array([[ -5, -56, -41],
       [  9, -37, -37],
       [ 28,  18,  34],
       [ 25,  -9, -38],
       [-25,   2,  51]])
=>
array([[-37, -37],
       [ 18,  34]])

array([[-36,  12, -39],
       [-16,  63,  33],
       [-22,   1,   8]])
=>
array([[63, 33],
       [ 1,  8]])

array([[ 27,  42,   5, -22],
       [ 10,  12,  43,  20],
       [-19, -31,  38,  57]])
=>
array([[ 12,  43],
       [-31,  38]])

array([[ 62,  65, -35],
       [ 39,  47, -19],
       [-40, -27,  39],
       [-31,  -5,  22]])
=>
array([[ 47, -19],
       [-27,  39]])

array([[-15,  10,  14, -11],
       [-69,   2, -42,   4],
       [ 28, -22, -34, -19],
       [ 28, -13,  29,  -4],
       [ 28,   3, -17,  22]])
=>
array([[  2, -42],
       [-22, -34]])

array([[ 43, -29, -42, -26, -25],
       [-55, -56,  18, -16,  18],
       [-11, -24, -42, -23, -21]])
=>
array([[-56,  18],
       [-24, -42]])
---
array([[ -3, -13, -14,  57,  32,   2,  60,  44],
       [ 10, -13, -17,  32,  19,  -4,  31,  27],
       [-37,  23,  24, -17, -12,  11, -16, -22],
       [  7,   2,   4, -27, -16,  -3, -27, -19],
       [  7,   0,   2, -13,  -8,  -2, -12, -10],
       [-64,  29,  28,  18,   7,  17,  17,   1]])
=>
array([[ 44,  -3, -13, -14,  57,  32,   2,  60],
       [ 27,  10, -13, -17,  32,  19,  -4,  31],
       [-22, -37,  23,  24, -17, -12,  11, -16],
       [-19,   7,   2,   4, -27, -16,  -3, -27],
       [-10,   7,   0,   2, -13,  -8,  -2, -12],
       [  1, -64,  29,  28,  18,   7,  17,  17]])

array([[ -9,  10,  36,  -1,  21,   5,   5],
       [-21, -10, -20,  26, -23, -38, -30],
       [ 41, -15, -26, -22,   5,  44,  30],
       [-37,  68,  10, -24,  -5, -26,  34]])
=>
array([[  5,  -9,  10,  36,  -1,  21,   5],
       [-30, -21, -10, -20,  26, -23, -38],
       [ 30,  41, -15, -26, -22,   5,  44],
       [ 34, -37,  68,  10, -24,  -5, -26]])

array([[  1, -33,  -6,  -5,  16, -18,   2, -18,   5, -64, -21, -14,  51,
          2,  21],
       [ 27,  45,   0,  40, -21, -10, -17,  29,  -6, -14, -52,   3, -27,
         -7,  -3],
       [-23,  10,  24,  24,  11, -21, -24,  -3,   5,   8,   1,   4, -38,
          5,  61],
       [-10,   2,  17,  19,  14, -21, -26,  13,   7,  -6,  -5,   3, -25,
          0,  56],
       [  9,  30,  11,  34,  -6, -15, -18,  21,   6,  -4, -27,   5, -21,
        -16,  26]])
=>
array([[ 21,   1, -33,  -6,  -5,  16, -18,   2, -18,   5, -64, -21, -14,
         51,   2],
       [ -3,  27,  45,   0,  40, -21, -10, -17,  29,  -6, -14, -52,   3,
        -27,  -7],
       [ 61, -23,  10,  24,  24,  11, -21, -24,  -3,   5,   8,   1,   4,
        -38,   5],
       [ 56, -10,   2,  17,  19,  14, -21, -26,  13,   7,  -6,  -5,   3,
        -25,   0],
       [ 26,   9,  30,  11,  34,  -6, -15, -18,  21,   6,  -4, -27,   5,
        -21, -16]])

array([[ 41, -40, -13, -26,   4, -15, -69,  19],
       [-16, -45,   3, -61,  57, -10,  12,   5],
       [-33, -25,   9, -63,  49, -25,  25,   7]])
=>
array([[ 19,  41, -40, -13, -26,   4, -15, -69],
       [  5, -16, -45,   3, -61,  57, -10,  12],
       [  7, -33, -25,   9, -63,  49, -25,  25]])

array([[-19, -11,  34],
       [-40,  47,  47],
       [ 23,   7,  24],
       [-21,  65,  25],
       [-27,   8, -15],
       [-30, -36, -28],
       [ -2,  -3,  33],
       [-25,  41,  23],
       [-66,  36,  11],
       [-15, -38,   7],
       [ -7, -51, -21]])
=>
array([[ 34, -19, -11],
       [ 47, -40,  47],
       [ 24,  23,   7],
       [ 25, -21,  65],
       [-15, -27,   8],
       [-28, -30, -36],
       [ 33,  -2,  -3],
       [ 23, -25,  41],
       [ 11, -66,  36],
       [  7, -15, -38],
       [-21,  -7, -51]])

array([[ 14, -22,  11, -24, -31, -13,   6],
       [  4, -65,   8,  22,   0,   6,   7],
       [ 20,  -2,   3, -66, -57, -34,  10],
       [  8, -56,  -3,  16, -16, -11,   6],
       [ -9,  47,  13,  -9,  27,   8, -11],
       [-12, -21, -39,  54,   1, -10,   0],
       [-14, -24,  -4,  53,  28,  24,  -4],
       [ -7,  41,   1,  -5,  21,   4,  -5],
       [-16,  20, -13,  37,  39,  16,  -9]])
=>
array([[  6,  14, -22,  11, -24, -31, -13],
       [  7,   4, -65,   8,  22,   0,   6],
       [ 10,  20,  -2,   3, -66, -57, -34],
       [  6,   8, -56,  -3,  16, -16, -11],
       [-11,  -9,  47,  13,  -9,  27,   8],
       [  0, -12, -21, -39,  54,   1, -10],
       [ -4, -14, -24,  -4,  53,  28,  24],
       [ -5,  -7,  41,   1,  -5,  21,   4],
       [ -9, -16,  20, -13,  37,  39,  16]])
